In the rows, 128 means zero.
Each row of numbers belongs to one of the objects below and depends on some of the facts about them. Some rows are named. Which object is each other row?

Facts:
badan (ω trusim) (Σ 843)
batre (ω dristu) (Σ 510) (ρ mistin,grustin)
betrer (ω zukudrin) (Σ 486) (ρ skoga)
biritre (ω dasuk) (Σ 486) (ρ dretrom)
bragon (ω rogri) (Σ 510) (ρ ramo)
brori (Σ 843)
bruska (ω flider) (Σ 486) (ρ konal,graki,keskovak)
brustom (ω larun) (Σ 843) (ρ tebres)
bubu (ω gruripli) (Σ 843) (ρ figrom)
buve (ω dristu) (Σ 510)
dabak (ω stoplevon) (Σ 843) (ρ tofus)
dasuk (ω zukudrin) (Σ 486)
digre (ω stoklude) (Σ 486)
diso (Σ 843)
doda (ω gekam) (Σ 843) (ρ tefes)
drakudrok (ω drogrol) (Σ 510)
drani (ω drikobon) (Σ 843) (ρ plodren,klevum)
dreplak (ω naklir) (Σ 843) (ρ floklo)
dretrom (ω dasuk) (Σ 510) (ρ druplin)
drezi (ω stoplevon) (Σ 510) (ρ tofus,mistuk)
drikobon (Σ 510)
dristu (Σ 843)
drogrol (ω brori) (Σ 510)
droni (ω rofla) (Σ 843)
drufu (ω drikobon) (Σ 843) (ρ statil,nifotrim)
druplin (ω dasuk) (Σ 510)
faklom (ω zukudrin) (Σ 486)
famer (ω drogrol) (Σ 843)
faskitral (ω dasuk) (Σ 843) (ρ veber)
fedom (ω dristu) (Σ 510) (ρ mistin,buve)
fenisto (ω stoklude) (Σ 486) (ρ stosul,meplu)
fesoma (ω fida) (Σ 486) (ρ lagom)
fida (ω brori) (Σ 843)
figrom (ω gruripli) (Σ 843) (ρ gukluskas)
flaplan (ω skozi) (Σ 843) (ρ gozim)
fleduk (ω gruripli) (Σ 843)
fleretri (ω modrak) (Σ 486)
flider (ω nizogrek) (Σ 843)
flisuk (ω naklir) (Σ 510) (ρ steflar)
floklo (ω naklir) (Σ 843) (ρ flisuk)
gekam (ω nizogrek) (Σ 510)
geskar (ω klune) (Σ 510)
gisik (ω naklir) (Σ 510)
gitozar (ω nizogrek) (Σ 510)
gitrik (ω skebrus) (Σ 843) (ρ goklel)
gobra (ω gruripli) (Σ 843)
goklel (ω skebrus) (Σ 510) (ρ rutes)
gozim (ω skozi) (Σ 486) (ρ flaplan)
graki (ω flider) (Σ 843)
graklis (ω klune) (Σ 843)
gretipla (ω modrak) (Σ 486)
griplim (ω dristu) (Σ 510) (ρ batre,lapilun)
grizo (ω stoklude) (Σ 843) (ρ skotro,lastuk)
grostum (ω skebrus) (Σ 486)
gruripli (Σ 486)
gruskazul (ω skebrus) (Σ 843) (ρ skuplar)
grustin (ω dristu) (Σ 510)
gukluskas (ω gruripli) (Σ 486) (ρ bubu)
gupam (ω drogrol) (Σ 843) (ρ drakudrok,rotul)
keskovak (ω flider) (Σ 486)
kiplek (ω faklom) (Σ 510)
kisem (ω dristu) (Σ 486)
klagi (ω naklir) (Σ 510)
kleskesal (ω brori) (Σ 843)
klevum (ω drikobon) (Σ 843)
klikodro (ω drogrol) (Σ 510)
klune (ω stoston) (Σ 510)
klutrok (ω dristu) (Σ 510) (ρ lapilun,griplim,mistin)
konal (ω flider) (Σ 486)
kotes (ω gekam) (Σ 486) (ρ tefes,doda)
lagom (ω fida) (Σ 843) (ρ fesoma)
laklo (ω flider) (Σ 486) (ρ nofli,graki)
lapilun (ω dristu) (Σ 510) (ρ klutrok)
larun (ω tutis) (Σ 510)
lastuk (ω stoklude) (Σ 843) (ρ lika,grizo)
legrak (ω naklir) (Σ 510)
lika (ω stoklude) (Σ 486) (ρ fenisto,mogen)
loba (ω sebri) (Σ 510) (ρ zere)
loku (ω magrus) (Σ 510) (ρ skires)
lugrer (ω fida) (Σ 486)
magrus (ω modrak) (Σ 486)
meni (ω dristu) (Σ 510)
meplu (ω stoklude) (Σ 843)
mistin (ω dristu) (Σ 510) (ρ lapilun,fedom)
mistuk (ω stoplevon) (Σ 843)
modrak (Σ 510)
mogen (ω stoklude) (Σ 843) (ρ fenisto,grizo)
naklir (ω diso) (Σ 486)
nedreza (ω fida) (Σ 510)
nifotrim (ω drikobon) (Σ 510)
niklim (ω drogrol) (Σ 843) (ρ klikodro,rotul)
nizogrek (Σ 510)
nofer (ω modrak) (Σ 510)
nofli (ω flider) (Σ 843)
nulak (ω larun) (Σ 510) (ρ tebres)
pegri (ω stoklude) (Σ 510) (ρ stosul)
plaka (ω flider) (Σ 843)
plemil (ω gobra) (Σ 486)
plepes (ω modrak) (Σ 510) (ρ nofer,gretipla)
plodren (ω drikobon) (Σ 486) (ρ sobul)
pluvas (ω skebrus) (Σ 486)
ramo (ω rogri) (Σ 486) (ρ bragon)
rilel (ω drogrol) (Σ 486)
rofla (ω nizogrek) (Σ 843)
rogri (ω diso) (Σ 486)
roskar (ω stoston) (Σ 510)
rotul (ω drogrol) (Σ 486) (ρ niklim)
rovo (ω skozi) (Σ 510)
rutes (ω skebrus) (Σ 843)
sapon (ω drikobon) (Σ 510)
sebri (ω modrak) (Σ 843)
sitruve (ω naklir) (Σ 843)
skagra (ω tutis) (Σ 486)
skebrus (ω diso) (Σ 843)
skires (ω magrus) (Σ 510)
skoga (ω zukudrin) (Σ 843)
skotro (ω stoklude) (Σ 510)
skozi (ω zukudrin) (Σ 486)
skuplar (ω skebrus) (Σ 510)
sobul (ω drikobon) (Σ 486)
stani (ω skebrus) (Σ 843) (ρ grostum)
statil (ω drikobon) (Σ 486)
steflar (ω naklir) (Σ 843) (ρ legrak,floklo)
stegu (ω diso) (Σ 843)
stobam (ω naklir) (Σ 843) (ρ klagi)
stoklude (Σ 510)
stoplevon (ω diso) (Σ 510)
stoston (Σ 843)
stosul (ω stoklude) (Σ 486) (ρ pegri)
stufaski (ω dristu) (Σ 486)
tagre (ω stoplevon) (Σ 486) (ρ tofus)
takudro (ω kisem) (Σ 843)
tavok (ω diso) (Σ 843) (ρ truze)
tebres (ω larun) (Σ 510)
tefes (ω gekam) (Σ 486)
testi (ω skebrus) (Σ 843)
tigras (ω rogri) (Σ 486)
tofus (ω stoplevon) (Σ 486)
trabam (ω stoklude) (Σ 843)
travostik (ω rogri) (Σ 510) (ρ bragon,tigras)
tretes (ω sebri) (Σ 510)
triki (ω gekam) (Σ 486)
trula (ω modrak) (Σ 486) (ρ nofer)
trusim (ω tutis) (Σ 486)
truze (ω diso) (Σ 486)
tuta (ω stoplevon) (Σ 843) (ρ tagre,drezi)
tutis (Σ 486)
veber (ω dasuk) (Σ 486)
vobu (ω skebrus) (Σ 486) (ρ gruskazul)
votus (ω zukudrin) (Σ 843)
zaklen (ω zukudrin) (Σ 843) (ρ skoga)
zaskur (ω gobra) (Σ 486)
zatri (ω gobra) (Σ 843) (ρ zaskur)
zere (ω sebri) (Σ 510)
zipoplem (ω zukudrin) (Σ 486)
zukudrin (Σ 486)

Some objects and their rows:
123 126 166 132 101 118 114 151 109 122 145 134 122 113 159 140 125 137 151 123 157 136 127 150 147  86 100 : fleduk
117 134 118 137 139  98 113 114 113 140 125 103 175 106  93 143 145 130 129 136  98 125 109 100 126 164 119 : loba
136 126  92 119 157 170 172 135 158 109 103 164 102 149 118 104 113 118  98 145 146 126 141 151 105 146 158 : zukudrin
134 127  91 118 157 172 174 136 159 109 104 165 104 148 117 103 113 116  96 144 147 128 143 150 104 148 158 : skozi
132 129 164 146  87 113 105 145 118 161 180 118 135 107 156 108 101 129 138 130 148 170 161 154 140 124 120 : flaplan
102 144 106 132 135 110 124 125 109 119 106 116 173 102  89 154 163 130 130 127 101 115 100 105 119 140 102 : grustin
147 113  86 104 152 162 157 123 158 128  95 149  74 150 130 121 126 107 107 145 134 107 146 124  96 121 143 : lugrer
164 110 101 125 154 130 157 110 164 151 124 123  79 144 135  90 109 117  98 164 122 123 154 137  94 160 171 : gukluskas
140 118 168 144  92  96 103 135 113 158 179 115 121 109 166 116 104 136 145 135 141 151 147 145 143 115 124 : bubu
127 112 197  85 122  79  78 116 117 134 151  99 143 146 182 131 113  76 155  90 206 141 139 152 196 135 132 : mogen
104 141 104 130 138 117 120 127 114 127 113 118 175  99  85 146 163 130 132 122 104 113 102 104 122 138 103 : nifotrim
150 114  94 118 149 146 160 108 175 130 105 121  84 173 143  84 110 116 100 149 133 126 127 132 109 148 146 : laklo
141 113 157 135  82 107  91 133 109 171 184 125 114 115 166 123 101 125 150 131 138 149 158 128 142 110 121 : lagom
102 135 103 134 139 120 124 128 104 121 129 140 183 107  82 147 149 137 133 124 105 110  91 102 133 150 118 : larun
127 133 176 133  99 126 111 147 112 122 151 130 119 115 154 138 133 144 151 100 143 131 138 148 149  75 119 : sitruve
138 127 179 141  92 111 102 135 115 146 172 116 119 118 160 122 113 141 147 112 133 146 150 144 147 101 135 : dabak
106 142 103 131 137 119 120 127 113 127 116 118 176 100  84 146 162 129 131 122 103 115 102 102 122 140 105 : roskar

Which object is each row?
No name comes twice in this set of rows, the named rows included.
148 129 101 120 151 157 159 122 172 136 104 126  96 152 127  93 106 107  91 150 139 147 165 146  97 165 158 -> biritre
123 116 168 137 109 113 119 147  97 113 156 155 129 116 158 145 114 147 154 130 159 130 113 153 158  96 116 -> sebri
165 102  86 112 142 143 143 109 160 167 128 133  71 149 136 100 102 105 103 159 117 121 168 114  91 152 164 -> rotul
115 120 154 136  94 127 118 147 111 116 163 154 131 134 161 123 110 144 153 116 161 133 102 146 165  92 103 -> rofla
162 122 118 119 154 147 154 107 167 133 111 119  77 159 132 101 117 121 100 133 116 121 158 133 103 145 183 -> vobu
126 133 168 138  92 121 104 146 118 141 159 120 133 119 158 122 103 128 142 122 155 169 153 153 148 118 113 -> zaklen
124 124 169 135 105 114 114 148 110 122 142 133 123 110 160 143 127 139 151 126 157 136 126 152 146  85  99 -> takudro
124 121 155 125  94 128 103 149 107 132 149 143 117 116 160 146 120 129 154 118 154 134 137 137 146  81  98 -> kleskesal
124 138 168 138  92 126 105 149 120 139 158 123 138 119 156 122 104 126 139 121 159 173 155 156 148 119 109 -> faskitral
135 140 138 148 127 147  77 119 139 145 121  94 177 116  80 153 129 155 121 118  91 131 108  96 139 163 138 -> travostik
132 119 164 138  88 111 101 132 122 146 168 114 124 135 170 111 103 135 148 124 149 154 124 141 158 112 107 -> doda
105 133 107 135 143 112 126 127 102 119 126 138 182 103  84 151 151 139 134 130 105 108  90 104 133 149 119 -> modrak
210 107 156 149 145 242  67 128 223 145  78 105  94 172 108 147  56 182  81 158 139 138 119 138 135 169 188 -> ramo

The same objects again, as new rows of numbers:
Known rows:
150 100 141 115 142 120 128 101 116 163 141 137 152 133 135 108 111 140 120  90  82 118  93 149 135 117 151 142 127 152 144 133 163  81 173 119 122 147 142 113  93 117 141 144 103 : sapon
147 127 158 162  83 115 150 146 142 149 160 132 138 141 153 142 137 144 124 127 108  94 129 156 146 137 118  98 134 118  92  84 140 147 138 131 125 126 115 150 126 111 158 158 128 : plaka
139 153 114 165  89 125 154 182 196 150 127 111 123  69 146 139 129 130 110 149 160 160 162 203 135  88 109 147 117  70 136  82  78 121  98 134 101  91 102 112 166  87 107 152 196 : tuta
117 171  57 103 168 166  93 143 167 115 102 139  96 113 114 107 112 140 144 150 191 179 198 122  97  96  97  97 148  90 213 153  91 115  89 132 107  67 132 136 194 133  78 114 171 : tofus
152 130 147 157  83 118 147 146 143 148 150 129 143 138 147 142 133 147 121 123 108  98 128 154 146 137 112 106 135 118  86  83 141 147 141 133 125 125 119 150 126 114 159 154 130 : flider
122 136 126  88 146 144  97 125  94 119 114 136 142 140 116 123 121 151 123 139 163  87 136  97 118 122 106  81 148 121 151 166 121 120 103 137 138 116 107 169 157 164 133 111  94 : rotul
135 129 119  68 182 142 119 117 125  98 113 125 136 134 125 137 122 149 126 121 148  78 142 105 113 141 118 108 157 130 157 191 121 139  88 168 133 115  86 162 168 161 134  87 106 : gukluskas
145 111 162 151 112 109 174 195 128 166 141  96 123 110 144 154 127 168 108 122 132 110 121 178 136 136 118 137 118 127  83  99 139 188 109 125  87 126  50 142 131  81 136 138 146 : stobam
134  85 122 142 189 106 132 107 129 146 152 118  82 140 127 115 115 122 164 100  73 187 152 125 117 137 156 185 129 180 144 148 151 130 150 124  90 140 123  98 121  82  90 114 147 : legrak
134 141  99  85 170 152  97 115 119 111 116 144 126 160 114 121 116 159 143 123 145 105 157  86 110 141 105  78 160 137 160 169 142 141 114 142 129 104 123 169 160 159 129 105 108 : sobul
159 132 135 152  86 119 145 148 146 149 137 127 149 134 137 141 130 153 117 119 110 105 126 153 145 140 106 117 133 119  79  83 145 149 145 133 124 122 125 149 124 116 161 149 133 : brori
175 152  87 162 102 133 129 175 200 180 138 139 125 127 143 127 108 188 134 116 123 160 185 193 129 103  92  91 142 108 147  66 145 135 147 115  82  69 117 146 160  77 124 178 186 : mistuk
144 107 138 111 147 128 135 100 121 157 145 142 146 139 139 105 113 136 121  86  80 120  87 147 132 126 156 133 128 150 148 129 171  93 176 118 125 149 152 109  85 118 143 144 104 : klutrok
125 108 136 132 143 117 132  84 126 130 143 132 128 123 133 107 129  88 133 111  88 147 107 130 134 122 159 172 123 137 141 136 128  81 157 131 136 156 169  89 100 122 121 124 120 : rovo
 91 143 131  90 147 144 120 127 102  83 102 115 127  99 117 130 139  98 113 161 191 103 124  97 119 123 121 131 130  95 145 180  72 124  66 154 153 132 108 134 159 172 117  83 111 : trula
149 109 121 117 154 131 125  90 129 156 151 153 133 161 135 100 111 141 139  80  66 136 106 132 128 135 153 120 137 163 152 124 186 102 192 114 121 141 171 114  85 114 140 147 111 : buve
115 100 114 115 158 128 118 124 128 136 126 119 105 103 122 128 113 112 130 105 101 185 122 138 121 102 161 171 100 168 150 132 129  95 156 115 132 131 121  89 104  97  93 142 168 : stoplevon

Which object is each row?
No name comes twice in this set of rows, the named rows included.
128 109 156 170 118  97 172 178 141 135 141  84  99  97 138 160 140 125 126 143 132 141 149 161 136 137 123 180 116 123  77 111  99 183  88 143  96 132  60 123 151  83 113 116 167 -> dreplak
130  82 139 136 182 102 143 117 121 147 146 107  96 117 130 121 119 116 145 106  88 169 132 138 122 127 160 198 120 167 139 154 136 122 135 129  95 148 105  93 119  84  93 110 142 -> flisuk
124 156 136 149  75 150 157 157 134 141 149 146 124 159 144 126 138 139 117 117 121 119  95 136 140 159 117  66 123 113  89  57 169 184 162 103 135 130 162 142  82 118 167 165 129 -> skoga
140 126  96 130 154 130 125 121 175 163 131 133 120  89 137  98 106 123 128 112 116 190 146 182 121  77 146 166 120 114 199 124 114  60 145 119  99 108 146  81 134  90  87 146 170 -> drezi
 79 163 143  61 125 178 136 158  73 111  99 131 150 112 123 113 130 131  75 141 210  73  56 113 120 127 122  65 118  81 148 149 117 145  92 119 158 139 121 144 107 177 149 112  80 -> betrer
165 146 118 149  87 127 150 194 184 182 126 117 149  81 149 138 112 179  95 129 153 127 148 222 138  84 100 116 122  82 138  78 113 119 116 123  90  84  80 135 158  83 130 170 174 -> dabak

Now the same objects, written a new way:
Known rows:
144 130 151 148 144 111 152 101 135 119 152 112  93 125 176 142 140 123 137 146 118 116 118 142  96 128 123 128 143  89 125 : veber
143 124 145 133 132 110 126 125 116 105 145 101 140 147 163 148 125 135 129 131 148 108 117 132 120 136 123 106 132 109 119 : nifotrim
162 152 154 153 156 123 137 110 115 100 138  96 149 131 155 134 143  99 139 130 136 122 111 149 152 114 137 113 148 120 118 : niklim
142 145 158 161 149 112 165 109 122 109 135 124 109 128 165 139 134 122 151 144 126 126 123 144 104 124 130 128 142 111 119 : rilel
141 130 129 144 127 107 133 121 105 100 139 109 112 139 150 142 129 119 132 135 142 117 117 133 126 118 118 109 132 117 119 : nedreza
159 139 158 138 160 127 136 108 134 100 142  74 157 128 152 140 135 103 133 137 142  98 107 148 135 117 139 109 144 112 117 : nofli
140 151 141 153 145 112 163 110 132  97 121 114  98 113 156 134 118 122 148 155 133 122 127 151  94 110 136 122 146 117 118 : bruska
168 161 149 144 161 116 133 120 125 111 147 107 121 123 165 124 143  94 128 140 141 108 115 150 153 124 129 101 149 133 119 : gobra
148 152 157 151 156 106 158 121 131 119 142 135  99 120 173 129 129 116 141 158 132 110 130 147 102 139 132 114 142 121 120 : magrus
163 155 139 148 150 123 135 109 126  97 142  95 129 120 158 134 137 105 135 132 141 112 110 150 148 112 127 109 154 124 120 : droni
160 164 123 144 153 123 111 110 120  98 136 110 103 108 151 122 145 110 131 134 140 132 108 161 169  97 134 116 151 124 124 : stani
146 122 136 147 123 111 126 127 116 111 161 112  94 128 167 151 131 130 124 123 140 104 107 129 131 136  93 114 136 115 126 : skuplar
168 158 138 160 145 125 127 114 123 106 158 112 102 110 171 137 146 112 130 118 136 116 102 148 165 122 101 117 160 128 126 : gruskazul
161 157 142 148 152 125 121 116 123  98 144 101 129 115 157 132 139 107 133 130 134 113 104 152 161 119 129 115 154 121 122 : testi
143 131 122 136 121 104 125 122 111  98 139 103 105 138 156 139 127 120 126 136 136 117 119 134 125 120 119 106 140 109 120 : rovo
146 136 135 136 136 100 132 135 113 111 142 116  95 134 157 132 127 112 123 146 147 107 123 133 125 129 118  98 131 128 119 : klune
148 137 131 136 134 101 128 133 112 111 144 121 104 133 158 132 127 112 124 148 149 103 125 135 125 131 120  96 130 130 119 : modrak

Name these rows:
No name comes twice in this set of rows, the named rows included.
167 171 133 149 148 122 127 113 119  95 136 110 131 122 166 129 137 115 137 126 144 129 117 155 160 111 130 107 160 128 120 -> drufu
143 145 154 159 147 112 163 110 124 108 136 123 109 125 165 139 132 123 149 146 126 123 123 145 103 125 131 127 143 110 120 -> lugrer
143 148 109 144 117 105 125 126 104  89 124 119 106 126 150 132 116 121 132 139 145 129 126 141 129 109 123 104 141 125 119 -> nulak
145 152 151 154 149 115 148 115 132 112 139 131  92 116 176 137 131 142 142 139 134 132 122 151 112 125 123 128 146 111 124 -> ramo
163 163 139 156 150 121 137 111 110  95 131 104 134 124 152 128 141  98 140 131 137 132 114 152 157 104 135 112 153 129 118 -> gupam
142 131 124 139 124 108 135 122 115  96 137 102 104 131 150 143 120 122 129 138 147 110 119 134 119 116 114 105 136 120 119 -> gitozar
144 137 125 139 127 109 118 126 112 104 142 117  95 129 161 140 129 138 125 129 150 126 117 139 136 118 111 111 135 117 123 -> bragon
137 133 161 143 158 117 140 111 135 116 143 115 109 119 165 139 136 134 140 150 128 115 115 150 106 129 139 132 133  96 123 -> grostum
144 133 151 147 145  99 149 133 100 115 140 114  96 149 151 134 139 106 129 140 147 123 121 129 130 122 117 105 123 132 116 -> drogrol
165 172 125 153 143 121 127 113 116  90 129 110 130 115 157 124 132 103 137 133 140 131 118 157 157 104 134 107 160 130 119 -> brustom
144 124 133 131 132 110 120 120 115 109 148 108 125 142 162 145 131 135 127 133 151 112 118 136 125 126 121 106 128 107 122 -> skires
146 146 106 140 122 106 119 120 107  97 134 127  92 129 158 134 127 133 129 135 153 131 125 143 136 107 116 104 138 124 122 -> loku
145 141 164 150 154 116 148 114 136 118 147 122 108 122 179 142 133 143 141 139 133 121 119 147 107 135 125 129 141 103 124 -> tigras

